Below is a small trained network, with its code and all its weights. Each question gives an input and a class and asks what happens when units are switched off, that is, made to give their printed mean instead of their output.

import numpy as np


def w(rows, s, z=0):
    codes = np.array(rows[::2]) - 128.0
    scale = np.full(codes.shape[1], s)
    scale[-1] = z or s
    return codes * scale


def norm(h):
    return h / np.sqrt((h * h).mean(-1, keepdims=True) + 1e-5)


def f(y):
    return np.maximum(y, 0)


def log_softmax(a):
    a = a - a.max(-1, keepdims=True)
    return a - np.log(np.exp(a).sum(-1, keepdims=True))


def net(x, mask):
    res = np.array(x, float).reshape(1, 3) / 4 @ E
    u = 0
    for l in range(2):
        y = f(norm(res) @ A[l][:, :-1].T + A[l][:, -1])
        res = res + np.where(mask[u : u + 14], y, B[l][:, -1]) @ B[l][:, :-1]
        u += 14
    return log_softmax(norm(res)[-1] @ U[:, :-1].T + U[:, -1])


A, B = {}, {}
E = w([
[96,106,146,151,137,136,73],'x0',
[150,137,99,118,254,96,132],'x1',
[108,253,133,140,148,129,137],'x2',
],0.0039)
A[0] = w([
[125,165,171,151,155,139,146,106],'0.n0',
[73,79,177,165,69,137,97,114],'0.n1',
[113,152,158,201,175,181,105,147],'0.n2',
[65,231,195,182,77,206,103,244],'0.n3',
[107,68,223,157,100,183,95,99],'0.n4',
[164,95,115,201,165,81,54,159],'0.n5',
[195,93,124,160,131,166,121,52],'0.n6',
[213,88,61,81,183,120,107,112],'0.n7',
[246,117,143,51,104,97,127,42],'0.n8',
[4,200,169,179,223,171,91,190],'0.n9',
[156,88,118,109,119,99,80,39],'0.n10',
[176,98,70,85,187,52,92,42],'0.n11',
[46,190,128,119,48,197,107,203],'0.n12',
[109,89,157,97,43,152,80,118],'0.n13',
],0.0037,0.0011)
B[0] = w([
[70,121,171,131,134,121,107,157],'0.n0',
[59,2,65,69,55,42,133,202],'0.n1',
[122,178,149,164,163,194,140,169],'0.n2',
[234,108,213,131,111,108,50,253],'0.n3',
[85,106,153,107,101,71,142,197],'0.n4',
[131,105,121,126,62,123,98,181],'0.n5',
[57,147,149,169,160,136,185,148],'0.n6',
[75,163,118,155,104,127,171,194],'0.n7',
[161,122,111,132,103,147,103,160],'0.n8',
[64,166,214,147,111,143,99,228],'0.n9',
[99,129,82,134,135,173,117,154],'0.n10',
[98,156,166,129,126,158,160,186],'0.n11',
[57,133,164,143,199,117,155,230],'0.n12',
[130,101,104,91,119,71,168,209],'0.n13',
],0.0044,0.0039)
A[1] = w([
[195,175,132,136,163,133,156,255],'1.n0',
[109,193,150,108,214,107,142,159],'1.n1',
[118,94,129,127,144,218,136,171],'1.n2',
[87,148,180,157,133,104,119,73],'1.n3',
[171,115,107,161,74,159,161,165],'1.n4',
[2,116,133,130,99,122,98,141],'1.n5',
[145,208,144,148,140,137,158,236],'1.n6',
[89,110,181,157,178,158,125,184],'1.n7',
[85,119,181,136,165,172,129,165],'1.n8',
[160,94,65,112,124,192,171,16],'1.n9',
[160,161,120,143,148,154,34,144],'1.n10',
[143,107,103,114,184,160,162,172],'1.n11',
[180,115,169,91,120,118,95,63],'1.n12',
[118,91,65,168,134,133,135,105],'1.n13',
],0.0065,0.00098)
B[1] = w([
[104,13,82,169,60,92,112,181],'1.n0',
[148,50,109,120,86,146,164,226],'1.n1',
[40,186,47,136,143,103,217,149],'1.n2',
[121,197,77,134,193,156,100,211],'1.n3',
[143,110,120,196,200,142,104,162],'1.n4',
[176,67,74,103,101,105,215,255],'1.n5',
[97,72,128,90,120,124,117,212],'1.n6',
[159,218,68,166,137,126,130,209],'1.n7',
[152,189,111,152,146,156,152,200],'1.n8',
[140,218,141,128,187,180,53,158],'1.n9',
[173,17,204,41,1,16,90,165],'1.n10',
[84,196,202,140,99,87,89,161],'1.n11',
[85,123,64,122,163,139,144,155],'1.n12',
[108,194,147,90,99,124,143,165],'1.n13',
],0.0039,0.005)
U = w([
[202,84,110,164,164,181,76,107],'0',
[172,113,113,96,159,194,109,78],'1',
[196,79,170,33,206,190,107,15],'2',
[131,194,218,133,99,98,41,155],'3',
[76,190,57,167,208,134,180,146],'4',
[183,82,162,44,194,193,102,10],'5',
[106,3,107,94,58,68,176,158],'6',
[181,84,158,45,192,191,98,7],'7',
],0.013,0.012)

Each question gives the input, the list of numbers given to net, and the class t.
The units are the neurons (one row each of A and B). Each row of codes is followed by its name. A weight is (code - 128) times the scale printed after its matrix; where a second scale follows, it is the last column's (A, B and U).
mask holds one flag per neuron, layer by layer. A switched-off neuron (its flag False) gives its mean, the last column of its row in B, instead of its output. The means were averaged over made-up inputs and are rounded, as every weight is.
A unit's drop is (log p(t) with every unit on - log p(t) with that unit switched off) / (log p(t) with every unit on - log p(t) with every unit switched off).
The circuit of an input: a set's keep is (log p(t) with only the set's units on - log p(t) with every unit switched off) / (log p(t) with every unit on - log p(t) with every unit switched off). Starting from the 12 units with the biggest drops (on a tie, the unit counted first), units are removed one at a time, each time the one whose removal leaves the highest keep (on an exact tie, the one counted first), for as long as the keep stays at least 0.8.
circuit, biggest first: the units of the circuit, biggest drop first
unit that matters most: the unit with the biggest drop
top k neurons: the k neurons with the biggest drops, biggest first
k most important neurons of layer l: the k neurons of layer l with the biggest drops, biggest first
drop of u: that unit's drop, to one decimal
input [-5,5,2], class 6: circuit, biggest first => 1.n1
input [-7,0,8], class 6: circuit, biggest first => 1.n1, 1.n6
input [8,8,6], class 3: circuit, biggest first => 1.n10, 0.n9
input [-7,5,3], class 6: 2 most important neurons of layer 1 => 1.n0, 1.n1
input [-5,8,-4], class 4: top 4 neurons => 0.n3, 1.n10, 1.n9, 1.n5
input [-5,3,6], class 6: circuit, biggest first => 1.n1, 1.n0
input [-7,7,-6], class 4: top 2 neurons => 0.n3, 1.n9
input [-4,-4,4], class 3: 2 most important neurons of layer 1 => 1.n5, 1.n3
input [-7,1,-2], class 4: top 2 neurons => 0.n3, 1.n9
input [6,2,-1], class 4: 3 most important neurons of layer 0 => 0.n3, 0.n2, 0.n9
input [-1,2,6], class 3: top 2 neurons => 0.n9, 1.n10
input [2,2,3], class 3: top 2 neurons => 1.n10, 0.n9
input [-8,6,-6], class 4: top 2 neurons => 1.n9, 0.n3
input [6,2,2], class 3: unit that matters most => 1.n10
input [3,4,8], class 3: drop of 1.n10 => 0.2
input [1,2,1], class 4: drop of 0.n3 => 0.6
input [-1,3,0], class 4: drop of 1.n8 => 0.1
